Below are the code and all the weights of a small trained network. Each question names an input and a class and asks about switching units off, where a switched-off unit gives its printed mean instead of its output.

import numpy as np


def w(rows, s, z=0):
    codes = np.array(rows[::2]) - 128.0
    scale = np.full(codes.shape[1], s)
    scale[-1] = z or s
    return codes * scale


def norm(h):
    return h / np.sqrt((h * h).mean(-1, keepdims=True) + 1e-5)


def f(y):
    return y / 2 * (1 + np.tanh(0.7978845608 * (y + 0.044715 * y**3)))


def log_softmax(a):
    a = a - a.max(-1, keepdims=True)
    return a - np.log(np.exp(a).sum(-1, keepdims=True))


def net(x, mask):
    res = np.array(x, float).reshape(1, 5) / 4 @ E
    u = 0
    for l in range(4):
        y = f(norm(res) @ A[l][:, :-1].T + A[l][:, -1])
        res = res + np.where(mask[u : u + 5], y, B[l][:, -1]) @ B[l][:, :-1]
        u += 5
    return log_softmax(norm(res)[-1] @ U[:, :-1].T + U[:, -1])


A, B = {}, {}
E = w([
[123,128,130,127,131,132,138,138,116,121,152,143],'x0',
[140,159,154,132,127,139,122,106,132,147,125,125],'x1',
[156,242,70,160,60,89,118,194,101,69,124,95],'x2',
[9,168,175,160,68,104,183,162,233,111,81,143],'x3',
[109,162,99,215,181,61,149,56,182,134,192,149],'x4',
],0.011)
A[0] = w([
[125,154,90,230,190,2,204,3,131,96,151,143,170],'0.n1',
[252,223,55,148,78,84,115,145,53,65,142,117,65],'0.n2',
[2,123,222,197,98,91,166,233,206,189,102,143,98],'0.n3',
[165,119,159,126,129,71,190,121,103,122,97,135,2],'0.n4',
[187,182,111,129,48,86,148,132,145,61,153,135,87],'0.n5',
],0.006)
B[0] = w([
[193,102,123,134,102,84,91,97,126,124,142,209,254],'0.n1',
[97,120,155,119,186,181,2,133,165,94,56,166,195],'0.n2',
[135,209,160,66,188,114,151,141,89,39,80,134,254],'0.n3',
[78,240,176,154,105,71,97,40,243,57,69,194,108],'0.n4',
[179,172,139,114,98,84,91,194,102,142,144,87,161],'0.n5',
],0.0088,0.0085)
A[1] = w([
[92,113,142,109,219,79,143,60,215,94,163,169,3],'1.n1',
[46,175,109,112,219,49,89,94,196,124,197,98,80],'1.n2',
[108,255,69,174,11,34,188,216,144,142,108,119,10],'1.n3',
[67,159,167,133,98,163,183,141,109,103,124,40,63],'1.n4',
[46,117,214,29,190,187,183,101,128,89,111,77,113],'1.n5',
],0.0081,0.0031)
B[1] = w([
[190,169,118,197,76,115,238,145,66,187,5,135,207],'1.n1',
[163,127,169,211,171,104,179,96,90,24,113,160,167],'1.n2',
[144,53,168,117,67,75,134,71,41,174,210,27,219],'1.n3',
[86,86,192,127,139,142,12,153,132,111,173,145,164],'1.n4',
[127,108,49,60,221,119,92,153,240,115,123,165,254],'1.n5',
],0.011,0.0083)
A[2] = w([
[181,51,199,188,159,66,154,89,29,192,155,131,7],'2.n1',
[70,196,227,91,47,47,124,136,159,12,131,136,161],'2.n2',
[121,105,162,42,100,183,119,130,100,196,162,10,106],'2.n3',
[198,39,22,110,149,199,227,74,163,254,153,120,81],'2.n4',
[133,176,199,97,115,161,197,93,214,88,70,200,84],'2.n5',
],0.0075,0.0022)
B[2] = w([
[113,157,154,101,54,87,159,96,167,50,124,123,253],'2.n1',
[154,75,142,136,107,194,198,62,187,203,167,116,247],'2.n2',
[10,140,149,140,175,149,179,190,122,112,141,167,210],'2.n3',
[97,89,183,117,53,120,132,98,133,123,192,49,246],'2.n4',
[100,139,130,144,154,125,139,189,78,63,88,180,194],'2.n5',
],0.011,0.0067)
A[3] = w([
[143,105,133,116,141,217,112,200,123,180,185,15,130],'3.n1',
[164,182,78,161,115,167,130,176,30,79,48,162,132],'3.n2',
[231,139,109,181,104,96,97,67,159,153,210,93,152],'3.n3',
[167,81,225,163,86,149,145,147,93,149,151,122,53],'3.n4',
[144,203,38,247,184,68,79,129,118,147,169,144,2],'3.n5',
],0.011,0.0029)
B[3] = w([
[97,155,148,162,140,175,150,113,95,197,174,105,255],'3.n1',
[177,198,156,164,87,101,129,152,150,168,77,89,205],'3.n2',
[149,84,59,83,97,97,88,114,137,65,132,174,241],'3.n3',
[106,99,90,158,167,129,106,81,132,114,142,147,213],'3.n4',
[6,71,108,64,213,155,168,242,202,131,111,149,167],'3.n5',
],0.016,0.0087)
U = w([
[33,104,154,121,139,179,147,107,84,180,197,67,215],'0',
[112,104,80,37,202,116,85,215,182,84,84,179,184],'1',
[144,83,95,142,46,51,158,8,108,55,163,151,146],'2',
[157,176,181,220,149,92,250,116,106,111,38,172,41],'3',
[173,246,133,160,91,159,77,170,93,194,94,63,1],'4',
],0.015,0.0028)

Each question gives the input, the list of numbers given to net, and the class t.
The units are the neurons (one row each of A and B). Each row of codes is followed by its name. A weight is (code - 128) times the scale printed after its matrix; where a second scale follows, it is the last column's (A, B and U).
mask holds one flag per neuron, layer by layer. A switched-off neuron (its flag False) gives its mean, the last column of its row in B, instead of its output. The means were averaged over made-up inputs and are rounded, as every weight is.
A unit's drop is (log p(t) with every unit on - log p(t) with that unit switched off) / (log p(t) with every unit on - log p(t) with every unit switched off).
The circuit of an input: a set's keep is (log p(t) with only the set's units on - log p(t) with every unit switched off) / (log p(t) with every unit on - log p(t) with every unit switched off). Starting from the 12 units with the biggest drops (on a tie, the unit counted first), units are removed one at a time, each time the one whose removal leaves the highest keep (on an exact tie, the one counted first), for as long as the keep stays at least 0.8.
units of the circuit, in order: the units of the circuit, biggest drop first
top k neurons: the k neurons with the biggest drops, biggest first
k most important neurons of layer l: the k neurons of layer l with the biggest drops, biggest first
drop when u is switched off: that unit's drop, to one decimal
input [-1,0,1,-3,-7], class 4: top 4 neurons : (1.n3 2.n2 3.n2 2.n4)
input [2,-5,8,-4,0], class 4: units of the circuit, in order : (3.n2)
input [1,8,4,-7,0], class 4: top 4 neurons : (1.n5 3.n2 0.n1 0.n2)
input [0,-3,-2,-1,0], class 0: top 2 neurons : (0.n3 0.n1)
input [7,-7,1,7,-4], class 0: top 2 neurons : (1.n3 0.n2)
input [6,6,1,-8,4], class 1: top 2 neurons : (1.n3 0.n2)
input [-4,-4,-3,0,0], class 0: top 4 neurons : (0.n3 2.n4 0.n1 0.n2)
input [-4,7,1,7,-5], class 0: top 2 neurons : (1.n3 0.n2)
input [5,0,2,-1,1], class 1: top 3 neurons : (0.n2 0.n3 1.n1)
input [-8,6,0,6,-2], class 1: 2 most important neurons of layer 0 : (0.n3 0.n5)
input [0,4,2,0,-6], class 4: top 2 neurons : (1.n3 2.n4)
input [-2,4,1,0,4], class 1: top 2 neurons : (0.n1 1.n3)
input [1,-5,-8,6,1], class 3: 2 most important neurons of layer 1 : (1.n1 1.n2)
input [-5,-2,-5,7,3], class 3: units of the circuit, in order : (1.n1)
input [7,-7,-1,-6,-8], class 0: drop when 0.n3 is switched off : 0.2
input [8,2,2,-7,-1], class 4: drop when 1.n5 is switched off : 0.2
input [6,2,6,-3,5], class 1: drop when 0.n2 is switched off : 0.1
